Below is a small trained network, with its code and all its weights. Each question gives an input and a target symbol and asks what happens when units are switched off, that is, made to give their printed mean instead of their output.

import numpy as np


def w(rows, s, z=0):
    codes = np.array(rows[::2]) - 128.0
    scale = np.full(codes.shape[1], s)
    scale[-1] = z or s
    return codes * scale


def norm(h):
    return h / np.sqrt((h * h).mean(-1, keepdims=True) + 1e-5)


def softmax(a):
    e = np.exp(a - a.max(-1, keepdims=True))
    return e / e.sum(-1, keepdims=True)


def log_softmax(a):
    a = a - a.max(-1, keepdims=True)
    return a - np.log(np.exp(a).sum(-1, keepdims=True))


def net(x, mask):
    ids = ['αβγδμξπστω'.index(c) for c in x.split()]
    T = len(ids)
    res = E[ids] + P[:T]
    u = 0
    for l in range(3):
        r = norm(res)
        for j in range(3):
            rows = slice(2 * j, 2 * j + 2)
            q, k, v = (r @ M[l][rows].T for M in (Q, K, V))
            z = softmax(np.where(np.tri(T) > 0, q @ k.T / 2**0.5, -1e9)) @ v
            o = O[l][rows]
            res = res + np.where(mask[u + j], z, o[:, -1]) @ o[:, :-1]
        u += 3
    return log_softmax(norm(res)[-1] @ U[:, :-1].T + U[:, -1])


Q, K, V, O = {}, {}, {}, {}
E = w([
[117,138,86,171,11,96,112,98,114,126,226,50],'α',
[172,101,131,169,140,68,150,101,104,204,56,49],'β',
[124,93,104,133,115,197,141,49,132,206,134,131],'γ',
[4,197,147,159,76,127,85,98,165,115,101,165],'δ',
[102,150,90,72,90,154,182,100,102,106,74,115],'μ',
[149,120,25,175,160,90,102,108,129,102,111,137],'ξ',
[179,173,168,51,123,160,51,107,31,156,124,115],'π',
[201,118,176,213,158,177,142,99,110,29,93,136],'σ',
[132,162,134,98,168,198,204,243,170,164,167,69],'τ',
[111,39,139,68,165,79,113,155,104,57,169,149],'ω',
],0.0021)
P = w([
[120,115,131,149,138,134,121,154,109,130,131,133],'0',
[120,209,77,136,199,141,173,2,98,131,112,15],'1',
[131,123,128,101,116,132,119,144,147,124,146,131],'2',
[118,62,105,141,47,118,71,147,112,153,51,114],'3',
[129,195,88,126,186,136,176,37,113,113,118,67],'4',
[152,126,143,109,104,125,133,129,165,112,148,162],'5',
[124,46,130,128,58,111,93,144,122,152,43,160],'6',
[139,193,92,135,202,125,159,42,116,109,123,64],'7',
],0.006)
Q[0] = w([
[185,76,117,69,92,151,87,145,202,131,190,183],'L0H1',
[153,237,77,162,224,58,156,40,130,79,185,91],'L0H1',
[107,253,142,81,188,188,145,68,154,162,232,96],'L0H2',
[98,222,119,164,173,141,151,62,85,161,91,58],'L0H2',
[116,75,124,135,22,107,146,62,135,193,79,100],'L0H3',
[135,209,105,146,245,125,121,48,127,102,151,50],'L0H3',
],0.0056)
K[0] = w([
[180,159,182,91,112,152,159,74,158,145,131,118],'L0H1',
[24,153,98,176,180,129,89,122,2,119,98,76],'L0H1',
[88,127,79,155,159,136,129,126,18,122,100,69],'L0H2',
[96,120,136,105,145,190,111,108,26,184,141,119],'L0H2',
[194,119,191,70,98,82,148,145,230,142,211,228],'L0H3',
[118,137,159,189,194,157,49,163,115,153,160,102],'L0H3',
],0.0063)
V[0] = w([
[37,162,219,90,90,151,228,167,111,82,116,91],'L0H1',
[110,154,4,162,120,167,146,228,157,145,116,178],'L0H1',
[51,198,217,144,134,156,48,214,132,108,137,160],'L0H2',
[181,215,132,55,121,9,76,138,97,21,98,79],'L0H2',
[190,80,87,39,127,77,158,144,203,115,179,88],'L0H3',
[182,164,204,121,117,80,171,156,97,172,142,49],'L0H3',
],0.0031)
O[0] = w([
[193,108,94,144,38,30,252,135,60,107,109,124,83],'L0H1',
[51,111,181,171,198,174,207,101,80,175,184,172,195],'L0H1',
[52,38,201,74,127,94,118,51,129,89,148,46,8],'L0H2',
[133,27,86,179,123,157,196,77,212,219,133,162,147],'L0H2',
[130,182,183,114,196,53,120,51,95,134,174,179,121],'L0H3',
[157,167,140,125,138,59,181,176,196,141,129,54,71],'L0H3',
],0.0033,0.0017)
Q[1] = w([
[157,163,70,254,141,149,114,114,85,150,45,154],'L1H1',
[198,237,108,68,212,208,191,111,124,101,87,26],'L1H1',
[107,18,161,98,50,109,61,162,123,185,74,193],'L1H2',
[114,145,190,118,89,92,143,202,182,145,201,170],'L1H2',
[176,44,75,201,19,235,105,151,180,87,56,120],'L1H3',
[100,166,116,130,191,178,156,60,198,78,238,75],'L1H3',
],0.0048)
K[1] = w([
[133,113,141,199,89,157,84,204,99,145,102,143],'L1H1',
[103,106,45,243,136,170,151,160,58,126,88,2],'L1H1',
[205,131,154,90,124,124,128,115,215,106,58,243],'L1H2',
[95,84,150,111,134,149,115,176,124,128,6,216],'L1H2',
[169,115,206,191,52,138,112,196,135,15,79,128],'L1H3',
[64,149,99,107,213,166,151,123,88,78,96,50],'L1H3',
],0.0054)
V[1] = w([
[172,120,106,46,170,187,170,140,130,149,43,104],'L1H1',
[37,186,20,95,158,143,180,11,144,179,117,70],'L1H1',
[177,200,42,78,120,63,147,15,155,171,151,158],'L1H2',
[114,92,154,171,100,125,151,218,114,139,109,144],'L1H2',
[168,176,165,76,184,147,168,93,212,79,85,186],'L1H3',
[183,156,6,117,90,165,153,102,197,113,221,118],'L1H3',
],0.0026)
O[1] = w([
[181,117,174,131,207,86,147,127,141,143,83,190,199],'L1H1',
[200,121,190,230,103,156,83,147,52,103,71,187,255],'L1H1',
[42,145,185,62,174,159,179,191,176,98,81,148,189],'L1H2',
[141,106,83,181,129,142,43,100,77,159,140,127,34],'L1H2',
[153,103,113,128,117,79,94,39,107,111,168,10,36],'L1H3',
[151,90,255,160,114,150,109,94,128,77,174,89,191],'L1H3',
],0.0028,0.00096)
Q[2] = w([
[100,70,90,92,55,81,64,148,144,143,4,197],'L2H1',
[91,162,98,146,146,126,186,90,60,91,147,195],'L2H1',
[194,142,81,154,210,160,187,117,137,61,215,107],'L2H2',
[95,118,179,106,16,119,94,197,135,112,184,171],'L2H2',
[52,2,125,110,70,116,77,88,124,166,109,163],'L2H3',
[97,114,170,143,103,65,73,197,130,171,200,138],'L2H3',
],0.0058)
K[2] = w([
[217,150,199,106,71,102,117,140,237,107,215,247],'L2H1',
[67,64,15,147,99,143,107,193,56,138,153,156],'L2H1',
[59,130,45,145,175,157,135,130,11,208,52,24],'L2H2',
[127,191,203,136,70,177,133,90,170,82,110,195],'L2H2',
[191,149,163,78,97,148,131,44,203,47,165,223],'L2H3',
[95,62,121,143,3,143,71,102,143,113,177,215],'L2H3',
],0.0052)
V[2] = w([
[118,122,105,230,165,96,143,160,146,125,91,111],'L2H1',
[166,85,128,153,107,153,99,215,124,153,196,139],'L2H1',
[58,144,115,144,116,97,97,178,105,204,121,120],'L2H2',
[69,93,99,116,92,81,118,134,147,76,205,158],'L2H2',
[3,119,100,83,161,141,167,157,130,99,148,80],'L2H3',
[153,38,139,98,125,113,90,230,94,155,173,192],'L2H3',
],0.0044)
O[2] = w([
[74,86,135,113,86,87,69,104,156,252,130,195,159],'L2H1',
[111,208,201,70,187,39,149,141,164,93,217,169,202],'L2H1',
[118,69,196,129,98,150,167,142,204,84,90,109,160],'L2H2',
[167,199,185,242,112,117,104,168,202,198,137,60,87],'L2H2',
[159,101,145,73,133,48,53,84,121,150,35,217,113],'L2H3',
[164,191,69,142,200,213,207,19,111,109,48,82,6],'L2H3',
],0.0033,0.0025)
U = w([
[136,135,47,140,87,108,82,96,94,159,234,81,121],'α',
[113,113,101,69,158,170,205,86,201,72,114,66,176],'β',
[148,190,135,80,136,151,57,183,59,50,108,112,165],'γ',
[143,117,80,188,90,170,219,185,57,146,91,166,14],'δ',
[99,123,192,95,139,29,192,108,67,118,172,150,152],'μ',
[65,107,177,152,198,200,90,82,130,156,161,182,114],'ξ',
[130,2,169,144,68,130,74,122,142,100,78,91,183],'π',
[118,148,58,56,122,105,93,201,210,205,111,162,104],'σ',
[220,167,119,177,153,67,101,47,142,151,58,128,9],'τ',
[129,193,203,197,116,131,147,189,190,132,163,91,254],'ω',
],0.0058,0.00079)

Each question gives the input, a string of symbols that net reads in full, and the target symbol t.
The units are the heads (2 rows each of Q, K, V and O). Each row of codes is followed by its name. A weight is (code - 128) times the scale printed after its matrix; where a second scale follows, it is the last column's (O and U).
mask holds one flag per head, layer by layer. A switched-off head (its flag False) gives its mean, the last column of its rows in O, instead of its output. The means were averaged over made-up inputs and are rounded, as every weight is.
A unit's drop is (log p(t) with every unit on - log p(t) with that unit switched off) / (log p(t) with every unit on - log p(t) with every unit switched off).
The circuit of an input: a set's keep is (log p(t) with only the set's units on - log p(t) with every unit switched off) / (log p(t) with every unit on - log p(t) with every unit switched off). Starting from all 9 units, units are removed one at a time, each time the one whose removal leaves the highest keep (on an exact tie, the one counted first), for as long as the keep stays at least 0.8.
circuit, biggest first: the units of the circuit, biggest drop first
most important unit: the unit with the biggest drop
heads that matter: for each layer, one digit per head in row order, 1 if its drop is at least 0.15 and else 0, layers parted by /
input β ξ π π ω ξ μ, target ξ: circuit, biggest first : (L0H1 L0H3)
input ξ δ α π, target ω: circuit, biggest first : (L2H2 L2H1)
input ω ξ π γ π π γ, target β: heads that matter : 000 / 000 / 001
input μ μ γ σ π ξ ω β, target μ: most important unit : L0H1
input ξ π σ ξ ω, target ξ: heads that matter : 100 / 000 / 000
input ω δ α ξ, target ω: circuit, biggest first : (L2H2 L2H1)
input ω ξ ξ γ ω μ, target μ: circuit, biggest first : (L0H3 L0H1)
input α α β, target τ: heads that matter : 001 / 001 / 001
input α δ ξ α β τ β, target μ: circuit, biggest first : (L2H1 L0H3)
input μ μ γ ξ μ ξ τ π, target μ: heads that matter : 100 / 010 / 001
input τ ξ σ μ α, target τ: heads that matter : 010 / 100 / 001
input ξ π π ξ, target β: circuit, biggest first : (L2H3 L0H2 L2H1)
input δ π β ξ τ γ τ, target γ: circuit, biggest first : (L0H2 L2H1)
input ξ μ π σ π μ ω ξ, target ξ: circuit, biggest first : (L0H1)
input β ω ω γ, target τ: circuit, biggest first : (L2H3 L2H2)
input μ δ β α ω, target μ: circuit, biggest first : (L0H1 L2H3)
input β μ μ τ δ, target β: circuit, biggest first : (L0H3 L2H2)
input β γ σ γ, target α: heads that matter : 000 / 000 / 011
input ξ γ τ β ξ α π, target ω: circuit, biggest first : (L2H2 L2H3 L2H1)
input β γ ω ξ α, target β: most important unit : L1H2
input ξ ω ξ γ ξ δ, target ω: heads that matter : 100 / 000 / 010
input α ω δ μ α τ ξ ξ, target α: heads that matter : 010 / 010 / 001
input μ σ γ γ, target γ: heads that matter : 010 / 000 / 000
input δ β γ γ α β π, target σ: heads that matter : 111 / 110 / 000
